Each row has a name. Each piece below is followed by the name of the row it came from, unless a question asks for something else. Each question is about the rows just above it. Places in a row count from 1.

-27  -29  31  -26  2  42  10 = Z103
-21  -42  19  -67  22  36  34 = Z664
62  -19  -44  111  -6  -9  -4 = Z200
-10  -32  -10  -3  -3  16  12 = Z119
-15  76  -6  32  -23  -60  -50 = Z147
-23  73  -15  -10  -7  -75  -30 = Z459
8  -62  19  25  -1  63  25 = Z403
-17  -6  8  -36  11  5  6 = Z668
1  -27  -14  -84  39  1  34 = Z202
-15  54  -5  10  -12  -44  -34 = Z725
Places of -3 in row Z119: : 4 5
111 is at row and place : Z200, 4

16  12  25  -63 -> Z471
15  -113  9  22 -> Z152
31  -71  -44  -23 -> Z294
20  15  13  -22 -> Z575
21  17  34  -54 -> Z443
29  -23  -13  22 -> Z937
Every place of 9 in Z152: : 3
Row and place of -44 in the named rows: : Z294, 3
At which places does Z152 hold 22? : 4

28  -28  69  -24 : Z843
29  -6  74  -2 : Z271
70  -6  -96  70 : Z215
28 is at row and place : Z843, 1
Every place of 70 in Z215: : 1 4

17  -8  -18  30  -27  -24  0  -1  -31  5  2  13  -1  -25  -12  28  -48  39  4  3  4  -16  30  -6  -12  16  9  -49  -3  30  -24  -7  0  19  2  -32  -17  5  0  -17  -31  13  -3  30  -30  3  -22  -9  22  0  -28  -3  25  -11  -11  -13  -22 = Z121
6  32  -7  -8  23  21  -23  -12  -22  -5  -25  -7  23  10  30  12  21  45  6  24  -1  2  18  -32  -15  -12  8  -7  -4  10  5  21  4  37  19  -12  -20  10  21  -14  -38  20  -31  68  -13  -25  -9  -15  58  13  -35  -27  68  -6  -31  -20  -15 = Z677
17  -8  -18  20  -27  -24  -23  -1  -31  5  2  13  -1  -25  -12  28  -48  39  4  3  4  -16  30  -6  -12  16  9  13  -3  5  -24  -7  -6  19  2  -32  -17  5  -21  -17  -31  13  -3  30  -30  3  -22  -9  22  20  -5  65  -93  -10  28  -21  33 = Z454
17  -8  -18  20  -27  -24  -23  -1  -31  5  2  13  -1  -25  -12  28  -48  39  4  3  4  -16  30  -6  -12  16  9  13  -3  5  -24  -7  -6  19  2  -32  -17  5  -21  1  -31  13  -3  30  -30  3  -22  -9  22  20  -5  65  -93  -10  28  -21  33 = Z608
6  32  -7  -8  23  21  -23  -12  -22  -5  -25  -7  23  10  30  12  -8  45  6  24  -1  2  18  -32  -15  -12  18  -7  -4  22  5  21  4  37  19  -12  -20  10  -7  14  -23  -5  -21  12  -14  29  25  -17  25  0  26  -11  9  20  1  -40  9 = Z821
8  -5  18  -17  -6  18  -23  -19  19  9  -45  35  7  12  -9  -34  -9  13  -25  -54  -13  26  -44  9  8  37  4  -1  -8  17  -1  21  5  14  -7  -8  3  -21  -21  18  -18  -32  -35  36  -8  6  -29  -17  -7  17  24  38  -35  -9  18  -14  28 = Z304
Places of 0 in row Z121: : 7 33 39 50
q: 6  32  -7  -8  23  21  -23  -12  -22  -5  -25  -7  23  10  30  12  -8  45  6  24  -1  2  18  -32  -15  -12  18  -7  -4  22  5  21  4  37  19  -12  -20  10  -7  14  -23  -5  -21  12  -14  29  25  -17  25  0  26  -11  9  20  1  -40  9 : Z821
At which places does Z677 hold 21? : 6 17 32 39
Where in the named rows is -19? : Z304, 8
17  -8  -18  30  -27  -24  0  -1  -31  5  2  13  -1  -25  -12  28  -48  39  4  3  4  -16  30  -6  -12  16  9  -49  -3  30  -24  -7  0  19  2  -32  -17  5  0  -17  -31  13  -3  30  -30  3  -22  -9  22  0  -28  -3  25  -11  -11  -13  -22 is in which row? : Z121

-12  -6  -57  -2  -42  -42  -37  -6  -6  -13  -25  -13  Z72
3  -27  -26  -8  -34  -5  -29  -2  -3  12  12  9  Z2
63  -4  63  -2  63  68  48  25  -5  -21  -6  4  Z171
-3  0  92  -2  90  14  69  25  -1  -15  6  23  Z537
Places of 68 in row Z171: : 6
At which places does Z2 hold -29? : 7
Where in the named rows is 69? : Z537, 7
Places of -6 in row Z72: : 2 8 9
At which places does Z171 hold 63? : 1 3 5
Places of -34 in row Z2: : 5

-118  -106  -10  1  -95  55  -43  20  54  -23 -> Z793
-105  -87  8  -25  -65  35  -54  -8  55  2 -> Z638
-69  -69  -53  94  -21  22  -69  -53  -53  -69 -> Z730
-21  -21  5  -21  -73  40  -53  -3  56  -3 -> Z225
-98  -93  -19  17  -91  54  -27  33  40  -33 -> Z412
-28  -68  40  -63  24  -21  -47  -59  30  49 -> Z556
-54  -25  38  -64  8  -11  -55  -56  40  45 -> Z593
-10  11  42  -65  40  -30  -41  -2  22  53 -> Z783
At which places does Z225 hold -3? : 8 10
Where in the named rows is -41? : Z783, 7
Row and place of -2 in the named rows: : Z783, 8
Places of -69 in row Z730: : 1 2 7 10

-2  -48  -46  -10  1  -53  15  0  1  1  -54  27  -10  -10  1  2  -72  -8  0 -> Z141
2  -43  -71  3  2  89  -36  12  -94  -1  -102  16  -9  -16  -53  4  3  11  -9 -> Z407
0  -4  -40  -2  28  36  -46  17  -51  -5  -119  -74  -4  -11  -5  -2  28  8  1 -> Z302
Places of -10 in row Z141: : 4 13 14
Every place of -53 in Z141: : 6
Every place of 28 in Z302: : 5 17
Row and place of -71 in the named rows: : Z407, 3

22  -12  11  -27  -45  48  -30  14  -23  48  1  36  -18  -17  -45  16  35  -19  -16  -30  26  25  21  12  -24  -11  -24  -29  49  -24  30  46  14  16  -24  29  19  12  -22  49  -10  24  9  -24  50  -60  14  -7  -37  89  -34  -25  32  7  Z50
-19  -14  -37  -34  4  38  -19  16  -10  -8  0  64  -5  -12  -25  -27  -2  -14  1  1  -15  6  6  -31  20  -4  -5  -29  43  79  -33  -19  -24  -13  2  2  80  12  79  -14  52  44  -13  -18  48  -59  36  -25  -6  84  -33  50  -8  -9  Z498
36  43  15  54  -33  -27  -25  -31  -6  -16  -15  0  -10  -15  25  42  29  18  2  -49  -20  -66  -12  28  -32  9  8  -11  -52  -5  -25  -22  3  39  -15  -6  -32  32  -29  -6  -1  12  -10  -46  -15  -23  16  -21  13  -88  63  -13  -3  -12  Z827
30  -18  43  104  8  -44  -18  -10  45  -32  -8  1  1  14  -15  14  45  -15  43  6  -12  -2  -18  -18  3  -11  13  -10  -40  -45  -35  -26  -10  -13  9  2  -9  77  -35  -23  -6  -26  25  -24  -35  31  -9  -21  14  -85  7  42  -23  -10  Z123
20  1  32  33  7  -41  -15  -36  0  -32  10  4  -24  7  20  -19  6  19  7  -4  -27  -23  -43  -11  -21  7  32  -11  -83  -4  -25  -18  10  42  -4  -11  -34  57  1  -45  3  -16  9  -30  -27  7  -5  8  37  -87  16  21  -27  -24  Z820
Places of 8 in row Z820: : 48
q: 22  -12  11  -27  -45  48  -30  14  -23  48  1  36  -18  -17  -45  16  35  -19  -16  -30  26  25  21  12  -24  -11  -24  -29  49  -24  30  46  14  16  -24  29  19  12  -22  49  -10  24  9  -24  50  -60  14  -7  -37  89  -34  -25  32  7 : Z50
Where in the named rows is 52? : Z498, 41
At which places does Z498 hold -9? : 54
Every place of -24 in Z50: : 25 27 30 35 44
q: 30  -18  43  104  8  -44  -18  -10  45  -32  -8  1  1  14  -15  14  45  -15  43  6  -12  -2  -18  -18  3  -11  13  -10  -40  -45  -35  -26  -10  -13  9  2  -9  77  -35  -23  -6  -26  25  -24  -35  31  -9  -21  14  -85  7  42  -23  -10 : Z123
31 is at row and place : Z123, 46

-67  26  1  -56  -13  90  -30  38  -70  -11 -> Z604
0  -105  17  -57  -19  5  -88  22  3  25 -> Z26
-34  2  -7  -88  -13  28  -54  20  -22  -71 -> Z292
3  -37  -18  -90  -12  46  -40  21  -35  3 -> Z963
-67  26  1  -56  -13  90  -30  38  -70  3 -> Z29
Where in the named rows is 21? : Z963, 8
Where in the named rows is -18? : Z963, 3
2 is at row and place : Z292, 2
Where in the named rows is 25? : Z26, 10
Row and place of -22 in the named rows: : Z292, 9

-115  43  -31  37  -97  -93  -13  -32  20  -23  -7  -42  2  36  -34  33  -10  -5  74  72  -61  4  121  47  17  -23  -29  -95  54  -10 -> Z740
-82  40  -55  8  11  -50  4  -96  -8  -87  -5  54  18  76  8  -15  -45  -13  -24  2  -90  26  102  31  8  84  -15  8  -8  -27 -> Z482
-71  4  10  -4  69  9  -25  -13  8  -7  121  -77  -7  101  -26  -60  31  11  -9  -89  -83  -49  111  51  8  8  -84  -59  121  3 -> Z56
Places of 101 in row Z56: : 14
Every place of 8 in Z482: : 4 15 25 28
-95 is at row and place : Z740, 28

75  109  35  -4  69  6  41  -25  45  31  1  67  32  68  0  12  9  Z115
-39  16  -12  24  -48  -12  -67  -10  10  -17  11  -18  -30  -10  4  -1  37  Z166
51  26  35  26  35  -25  -10  -27  35  19  26  35  27  70  -15  0  5  Z143
Where in the named rows is 9? : Z115, 17
31 is at row and place : Z115, 10
At which places does Z143 hold 26? : 2 4 11

-2  1  31  10  -1  -33  -7  -3  -12  -11  4  -18  -6  -93  -7  8 = Z683
10  3  -40  -21  2  70  -1  8  -12  47  12  8  8  -78  -90  -91 = Z379
21  -3  -25  -2  -3  2  -16  1  -13  -12  -13  -19  27  -22  27  0 = Z530
-2  1  31  10  -1  -1  -7  -3  6  36  2  24  -23  21  50  -2 = Z835
2  6  15  -4  1  -5  -14  -23  -1  21  34  -23  -23  9  0  1 = Z206
-20  5  -2  20  5  -5  -4  -7  11  -25  -31  -26  70  55  0  -48 = Z713
-23  -5  -25  -44  -2  3  1  -38  2  -35  10  -55  27  12  -19  10 = Z885
5  -3  -3  27  -2  -57  5  -18  -9  19  -79  -32  8  -38  32  10 = Z844
Where in the named rows is -33? : Z683, 6
At which places does Z206 hold -23? : 8 12 13
At which places does Z379 hold -91? : 16
Where in the named rows is 11? : Z713, 9
At which places does Z844 hold -3? : 2 3
Row and place of -26 in the named rows: : Z713, 12
-79 is at row and place : Z844, 11

-11  -27  92  7  -27  18  37  -45  47  17 -> Z126
69  -66  72  -68  31  91  33  21  46  -43 -> Z34
-69  -40  56  -33  26  84  -27  -13  26  70 -> Z901
26  48  17  -21  -25  -26  -35  71  15  24 -> Z525
44  57  -78  -105  -98  -81  -21  51  -17  -65 -> Z218
-12  16  -12  -36  -43  27  -11  -7  -37  21 -> Z158
54  13  24  83  21  -44  -1  61  9  20 -> Z762
Row and place of -81 in the named rows: : Z218, 6
Row and place of 83 in the named rows: : Z762, 4

75  -3  -14  36  -61  -54  -11  34  -18  -60  70  40  -34  -38  11  41  24  -38  9  -16  45  -44  -45  18  62  -60  -22  64  37  36  -13  86  -14  34  -10  -12  22  60  -36  -32  -5  -23  33  0  -34  Z671
-34  9  -40  36  61  -33  -13  43  31  6  27  22  -32  -18  -39  7  -30  -26  -33  -8  49  -27  -33  29  -25  -2  61  -18  8  27  50  -10  42  -29  3  27  62  27  67  2  65  64  7  5  -33  Z544
67  -9  9  57  -35  -13  -5  -24  2  9  32  24  -5  5  29  28  24  12  61  5  5  -8  1  -9  66  -28  -24  64  -11  -2  -41  30  -8  38  -10  -29  26  6  -61  23  -27  -48  73  -11  -42  Z125
80  31  102  89  -52  -9  60  -29  -5  32  -7  -1  95  75  94  22  74  85  86  51  -41  88  96  -1  66  45  -53  57  25  2  -29  43  -27  76  43  13  -65  -9  -46  44  -61  -55  95  31  -14  Z93
-34  -3  -14  36  -61  -54  -60  34  -18  -60  70  40  -34  -38  11  41  24  36  9  -16  45  -44  -45  18  62  -60  -22  64  21  48  -27  94  -4  20  -46  -40  89  89  -44  -44  22  -26  30  -33  -57  Z76
-32  5  -25  -23  87  69  -43  19  52  51  10  18  -22  -11  -26  3  -20  3  2  5  37  -10  -11  13  -15  23  74  -11  -10  -8  51  -43  47  -15  21  24  32  -61  52  41  42  56  -8  25  50  Z284
At which places does Z284 hold -43? : 7 32
Places of -33 in row Z544: : 6 19 23 45
Row and place of 0 in the named rows: : Z671, 44
Every place of -60 in Z76: : 7 10 26
-36 is at row and place : Z671, 39
Where in the named rows is 76? : Z93, 34
Every place of 27 in Z544: : 11 30 36 38

-13  16  1  11  57  -15  74  -65  31  -34  -51  -92  60  -6  106  17  36  -21 : Z107
0  0  0  0  1  0  1  -1  1  -1  -1  -2  1  0  2  0  1  0 : Z301
-6  8  1  5  27  -7  34  -30  0  -16  -24  -43  28  8  49  8  17  -10 : Z830
-10  13  1  9  46  -12  59  -52  25  -27  -40  -74  48  -5  85  13  29  -17 : Z627
-6  7  1  5  26  -6  33  -29  14  -15  -23  -41  27  -3  47  7  16  -10 : Z241
-9  11  1  12  40  1  51  -45  22  -24  -35  -64  12  15  12  12  25  1 : Z802
-12  15  1  10  54  -14  70  -62  29  -32  -48  -87  57  -5  100  16  100  -20 : Z487
-9  12  1  8  42  -11  54  -47  22  -25  -37  -67  44  -4  77  12  26  -15 : Z646
The row with -10  13  1  9  46  -12  59  -52  25  -27  -40  -74  48  -5  85  13  29  -17 is : Z627
At which places does Z487 hold -87? : 12
Where in the named rows is 2? : Z301, 15
9 is at row and place : Z627, 4
Places of -15 in row Z241: : 10
Every place of 1 in Z802: : 3 6 18
At which places does Z830 hold 8? : 2 14 16

-44  -27  -29  77  -17  89  75  -59  -12  20  -2  19  2  Z25
0  -4  -4  2  -2  1  -2  -4  -4  -3  -5  0  -3  Z944
7  18  5  -4  8  10  5  11  11  1  -2  15  4  Z688
13  96  20  -54  32  19  14  59  54  16  15  44  30  Z929
-12  -6  -5  52  -2  62  47  -20  1  21  -5  33  3  Z453
Row and place of 96 in the named rows: : Z929, 2
Places of -5 in row Z453: : 3 11
10 is at row and place : Z688, 6
Where in the named rows is 52? : Z453, 4
At which places does Z453 hold 21? : 10

40  -6  -35  -9  -30  2  -48  -48  14  22  -13  2  14  51  -61  -23  Z312
40  -6  -35  -9  -30  13  -48  -23  14  22  -13  2  -3  51  -61  -23  Z647
19  14  -49  36  36  -15  28  -11  -2  20  22  -16  28  43  41  10  Z737
-41  8  -11  14  -5  -5  34  31  3  -39  52  -23  34  27  14  -21  Z723
37  -16  -90  37  -23  37  -43  -15  -23  13  70  -31  -43  30  37  27  Z217
44  -2  -22  45  33  -3  21  -47  -3  -61  66  -14  0  15  86  -10  Z203
7  16  -24  47  8  -11  16  -7  9  34  -7  44  10  -39  -21  76  Z712
Places of -48 in row Z312: : 7 8
Where in the named rows is 47? : Z712, 4
At which places does Z217 hold 37? : 1 4 6 15

22  -79  -33  65  -6  7  54  41  41  15  -71  -43 -> Z540
-6  -47  -33  -6  -6  7  54  -47  41  -43  -11  -43 -> Z398
-58  99  12  -72  2  -21  -62  -76  -62  -7  -15  42 -> Z676
Every place of -72 in Z676: : 4
Places of -43 in row Z398: : 10 12
Row and place of -7 in the named rows: : Z676, 10
Where in the named rows is 12? : Z676, 3
Places of 42 in row Z676: : 12
Places of -6 in row Z398: : 1 4 5
Where in the named rows is -21? : Z676, 6

46  -66  -13  63 : Z66
-15  -79  -15  27 : Z455
-56  -16  16  -62 : Z558
44  -91  -78  -2 : Z201
At which places does Z455 hold -15? : 1 3
Places of -79 in row Z455: : 2

-17  -26  43  33  -44  32  -40  21  73  -11  -8  8  -41  33  -17  32  -24  Z262
-17  -22  54  34  -60  18  -31  45  88  -12  -14  0  -51  24  -21  27  -37  Z718
-17  -25  48  38  -46  20  -55  19  91  19  16  9  -63  -1  -47  16  -24  Z666
-17  -25  47  37  -44  23  -53  -24  83  14  19  18  -53  3  -50  10  -29  Z52
-17  -25  46  37  -43  26  -51  14  78  7  16  23  -43  12  -48  6  -35  Z855
-17  48  45  35  -43  30  -46  15  72  -4  5  20  -34  28  -32  13  -38  Z295
Row and place of 9 in the named rows: : Z666, 12
Where in the named rows is 47? : Z52, 3

39  -11  -22  -23  -17  3  45  46  33  -32  -59  -22  7  24  12  15  12  20  99  10  0  34  10  28  7  42  -37  38  6  -7  0  -32  0  -4  14  6  1  5  26  -11  -10  33  47  -24  -39  34  43  39  33  6  32  5  28 : Z169
-19  1  23  11  2  -13  -54  -3  2  26  -15  22  31  -14  14  -15  -26  -15  -33  45  -34  -28  8  -16  16  -34  -2  -9  -27  20  -23  9  -6  33  6  13  -10  -16  -16  4  -11  -11  -4  16  -5  -3  -16  -11  -19  11  16  11  -37 : Z711
2  1  -37  22  33  2  7  -10  -6  6  33  -23  -52  10  6  16  -27  28  -26  -19  25  18  8  12  -11  18  14  -10  4  -2  -1  14  -19  -10  2  9  7  4  26  2  51  -22  -18  -8  48  -12  -17  -6  -42  45  33  -2  30 : Z474
-34  -4  22  -16  -54  33  34  -12  -17  -36  -20  22  21  10  12  5  16  -15  -17  43  -43  -6  2  -13  14  -34  5  -8  7  -29  -1  14  -19  -10  2  -43  -43  -43  26  2  51  -22  -18  -8  48  21  -17  -6  -15  20  23  11  30 : Z334
44  -3  5  -7  15  -24  21  38  21  29  -28  -6  14  16  -6  14  -14  11  31  -42  22  -3  -12  -1  7  14  -28  30  12  10  43  -10  -25  19  23  36  -6  10  11  -1  -23  -7  5  19  -45  23  -10  35  22  -16  46  10  16 : Z310
5  7  -32  19  32  13  41  -6  -24  10  41  -28  -59  28  -44  41  -34  37  -39  -42  41  22  -1  3  -16  17  23  -13  23  -11  16  18  -35  -15  10  12  6  -6  13  -9  72  -25  -32  -3  48  -5  -12  4  -26  31  28  6  41 : Z709
10  12  -16  0  12  13  3  33  -15  4  -17  -24  -2  23  -5  49  -38  35  30  25  8  26  12  9  -8  -42  -44  -2  -8  17  -2  -11  -5  30  1  3  15  -28  27  1  27  -14  -1  -2  7  16  -22  5  -9  41  12  9  31 : Z326
-34  -4  22  -16  -54  33  34  -12  -17  -36  -20  22  21  10  12  5  16  -15  -17  43  -43  -6  2  -13  14  -34  5  -8  7  -29  -35  3  -3  -24  16  -21  -16  -25  -59  -33  21  43  13  -15  -8  11  69  12  -30  29  -11  -18  -28 : Z982
Where do 5  7  -32  19  32  13  41  -6  -24  10  41  -28  -59  28  -44  41  -34  37  -39  -42  41  22  -1  3  -16  17  23  -13  23  -11  16  18  -35  -15  10  12  6  -6  13  -9  72  -25  -32  -3  48  -5  -12  4  -26  31  28  6  41 appear? : Z709
Which row holds 39  -11  -22  -23  -17  3  45  46  33  -32  -59  -22  7  24  12  15  12  20  99  10  0  34  10  28  7  42  -37  38  6  -7  0  -32  0  -4  14  6  1  5  26  -11  -10  33  47  -24  -39  34  43  39  33  6  32  5  28? : Z169
Every place of -43 in Z334: : 21 36 37 38
Where do -34  -4  22  -16  -54  33  34  -12  -17  -36  -20  22  21  10  12  5  16  -15  -17  43  -43  -6  2  -13  14  -34  5  -8  7  -29  -35  3  -3  -24  16  -21  -16  -25  -59  -33  21  43  13  -15  -8  11  69  12  -30  29  -11  -18  -28 appear? : Z982
Where do 2  1  -37  22  33  2  7  -10  -6  6  33  -23  -52  10  6  16  -27  28  -26  -19  25  18  8  12  -11  18  14  -10  4  -2  -1  14  -19  -10  2  9  7  4  26  2  51  -22  -18  -8  48  -12  -17  -6  -42  45  33  -2  30 appear? : Z474

-38  9  -37  -37  -38  15  101  -7 = Z85
-37  9  3  -37  -76  -4  -76  -3 = Z6
-15  45  -25  7  -57  -38  -36  -33 = Z986
-11  4  2  -44  5  -38  -73  2 = Z252
Row and place of 4 in the named rows: : Z252, 2
Every place of -3 in Z6: : 8
At which places does Z252 hold 2? : 3 8
At which places does Z85 hold -38? : 1 5

-30  11  68  95  -102 = Z858
-75  10  80  -69  86 = Z259
-98  -101  24  49  -47 = Z920
81  25  76  96  -48 = Z242
Row and place of 25 in the named rows: : Z242, 2
Row and place of 95 in the named rows: : Z858, 4
Where in the named rows is 10? : Z259, 2
-47 is at row and place : Z920, 5
Where in the named rows is 24? : Z920, 3
81 is at row and place : Z242, 1

20  -62  89  55  -13  -13  9  -35  -32  -64 : Z913
-13  -62  -32  -12  -13  -13  -32  -32  -32  -13 : Z14
27  12  26  31  -49  7  -42  28  50  -24 : Z786
Every place of -13 in Z14: : 1 5 6 10
Where in the named rows is -42? : Z786, 7

